Here is a tiny trained network, its code and every weight. The questions are about switching its units off for an input and a target symbol, where a switched-off unit gives its printed mean instead of its output.

import numpy as np


def w(rows, s, z=0):
    codes = np.array(rows[::2]) - 128.0
    scale = np.full(codes.shape[1], s)
    scale[-1] = z or s
    return codes * scale


def f(y):
    return y / 2 * (1 + np.tanh(0.7978845608 * (y + 0.044715 * y**3)))


def softmax(a):
    e = np.exp(a - a.max(-1, keepdims=True))
    return e / e.sum(-1, keepdims=True)


def log_softmax(a):
    a = a - a.max(-1, keepdims=True)
    return a - np.log(np.exp(a).sum(-1, keepdims=True))


def net(x, mask):
    ids = ['αβγδζηθλμξσφω'.index(c) for c in x.split()]
    T = len(ids)
    res = E[ids] + P[:T]
    q, k, v = (res @ M[0].T for M in (Q, K, V))
    z = softmax(np.where(np.tri(T) > 0, q @ k.T / 4**0.5, -1e9)) @ v
    res = res + np.where(mask[0], z, O[0][:, -1]) @ O[0][:, :-1]
    y = f(res @ A[0][:, :-1].T + A[0][:, -1])
    res = res + np.where(mask[1:13], y, B[0][:, -1]) @ B[0][:, :-1]
    return log_softmax(res[-1] @ U[:, :-1].T + U[:, -1])


Q, K, V, O, A, B = {}, {}, {}, {}, {}, {}
E = w([
[195,118,129,151],'α',
[63,144,122,163],'β',
[162,230,107,31],'γ',
[243,59,141,207],'δ',
[64,131,44,207],'ζ',
[121,150,109,166],'η',
[53,70,189,217],'θ',
[119,160,51,140],'λ',
[108,177,118,87],'μ',
[131,122,135,172],'ξ',
[152,118,204,113],'σ',
[152,100,83,231],'φ',
[251,60,179,125],'ω',
],0.016)
P = w([
[114,141,252,111],'0',
[168,109,96,129],'1',
[182,145,152,155],'2',
[156,111,98,132],'3',
[181,150,153,155],'4',
[150,114,100,130],'5',
[181,155,151,159],'6',
[142,119,98,129],'7',
[181,156,154,159],'8',
[137,120,102,129],'9',
[174,160,156,160],'10',
[131,122,102,129],'11',
[171,163,157,162],'12',
[127,125,103,127],'13',
],0.024)
Q[0] = w([
[147,188,196,198],'H1',
[170,202,184,133],'H1',
[105,91,194,117],'H1',
[127,215,138,248],'H1',
],0.012)
K[0] = w([
[113,141,227,120],'H1',
[94,138,210,4],'H1',
[141,31,162,127],'H1',
[59,151,193,153],'H1',
],0.013)
V[0] = w([
[189,236,142,45],'H1',
[227,34,199,132],'H1',
[75,126,107,7],'H1',
[228,108,46,124],'H1',
],0.012)
O[0] = w([
[254,175,110,54,148],'H1',
[168,34,197,71,254],'H1',
[108,206,160,113,4],'H1',
[104,114,92,40,17],'H1',
],0.015,0.0092)
A[0] = w([
[190,103,203,150,162],'N1',
[97,13,78,65,54],'N2',
[25,69,212,150,255],'N3',
[163,127,150,199,177],'N4',
[97,149,242,130,90],'N5',
[42,145,158,9,245],'N6',
[39,109,94,254,113],'N7',
[111,106,163,57,53],'N8',
[116,225,160,202,66],'N9',
[166,186,193,169,31],'N10',
[169,162,91,52,38],'N11',
[101,81,78,68,1],'N12',
],0.009)
B[0] = w([
[91,218,60,133,254],'N1',
[70,171,194,170,209],'N2',
[241,191,87,129,214],'N3',
[83,110,112,58,216],'N4',
[79,36,71,146,162],'N5',
[184,70,155,72,148],'N6',
[133,106,158,98,198],'N7',
[89,162,170,156,147],'N8',
[145,127,208,80,172],'N9',
[21,84,131,121,183],'N10',
[73,82,125,254,159],'N11',
[129,132,28,143,147],'N12',
],0.0087,0.029)
U = w([
[193,128,210,64,249],'α',
[117,179,152,69,109],'β',
[122,201,162,208,34],'γ',
[84,147,85,200,70],'δ',
[70,125,198,173,65],'ζ',
[158,93,120,2,253],'η',
[125,164,160,117,140],'θ',
[113,154,137,147,137],'λ',
[87,120,73,80,120],'μ',
[149,92,223,124,232],'ξ',
[115,52,159,231,88],'σ',
[197,155,102,147,163],'φ',
[196,153,242,217,103],'ω',
],0.0089,0.0054)

Each question gives the input, a string of symbols that net reads in full, and the target symbol t.
The units are the heads (4 rows each of Q, K, V and O) and the neurons (one row each of A and B). Each row of codes is followed by its name. A weight is (code - 128) times the scale printed after its matrix; where a second scale follows, it is the last column's (O, A, B and U).
mask holds one flag per unit, heads first, then neurons. A switched-off unit (its flag False) gives its mean, the last column of its rows in O or B, instead of its output. The means were averaged over made-up inputs and are rounded, as every weight is.
A unit's drop is (log p(t) with every unit on - log p(t) with that unit switched off) / (log p(t) with every unit on - log p(t) with every unit switched off).
The circuit of an input: a set's keep is (log p(t) with only the set's units on - log p(t) with every unit switched off) / (log p(t) with every unit on - log p(t) with every unit switched off). Starting from the 12 units with the biggest drops (on a tie, the unit counted first), units are removed one at a time, each time the one whose removal leaves the highest keep (on an exact tie, the one counted first), for as long as the keep stays at least 0.8.
units of the circuit, in order: the units of the circuit, biggest drop first
most important unit: the unit with the biggest drop
top k neurons: the k neurons with the biggest drops, biggest first
drop when u is switched off: that unit's drop, to one decimal
input β ω φ β, target σ: top 2 neurons -> (N1; N2)
input δ σ β δ η γ φ σ δ μ θ, target ω: top 4 neurons -> (N3; N2; N10; N8)
input ξ φ β δ φ β β β β θ φ ω φ β, target σ: units of the circuit, in order -> (N1; H1)
input β θ σ, target ζ: units of the circuit, in order -> (H1; N10; N4)
input γ γ β ζ μ η φ μ γ α β, target γ: top 2 neurons -> (N11; N10)
input σ β φ β σ α σ α β, target μ: most important unit -> N1
input σ β λ μ θ, target μ: top 2 neurons -> (N1; N4)
input β φ δ γ σ σ φ φ φ μ ζ α φ, target ζ: top 4 neurons -> (N10; N9; N4; N3)
input α η δ θ ω β β φ μ, target η: top 3 neurons -> (N2; N11; N3)
input α μ δ, target η: top 2 neurons -> (N2; N4)
input β σ ω φ θ φ β, target ζ: units of the circuit, in order -> (H1; N10; N9; N4)
input β δ ζ, target ζ: units of the circuit, in order -> (H1; N10; N4; N9)
input δ φ μ β α ξ α β β α ξ σ ω μ, target η: units of the circuit, in order -> (H1; N1)
input α β λ μ μ φ β β ξ μ β, target η: units of the circuit, in order -> (N2; N11)
input β φ ζ ξ γ, target ζ: units of the circuit, in order -> (H1; N10; N3)
input γ λ μ ω α σ φ γ, target φ: most important unit -> N11
input β η δ β θ γ λ, target ζ: units of the circuit, in order -> (H1; N10; N3; N9)
input β φ β, target ζ: top 3 neurons -> (N10; N9; N4)
input β φ γ γ σ δ δ, target ζ: top 4 neurons -> (N10; N9; N3; N4)
input ω γ γ β β μ μ δ β δ ζ σ, target α: units of the circuit, in order -> (H1; N5; N4)
input δ β η σ ω δ β, target ω: top 2 neurons -> (N2; N3)
input ζ μ φ φ γ ξ β ζ θ ω η, target ξ: top 2 neurons -> (N9; N7)
input γ φ γ μ ω, target γ: top 3 neurons -> (N11; N1; N10)
input β ω ζ λ σ δ θ φ φ σ, target α: top 2 neurons -> (N2; N6)
input φ δ φ φ, target σ: top 2 neurons -> (N1; N2)
input α ξ γ η δ ξ β θ, target ω: top 2 neurons -> (N3; N2)
input γ φ β η β β δ, target γ: most important unit -> N11
input γ φ φ φ σ β η γ α β φ, target γ: drop when N1 is switched off -> 0.4
input σ φ φ λ ξ ω ω ζ β β α, target μ: drop when N4 is switched off -> 0.3
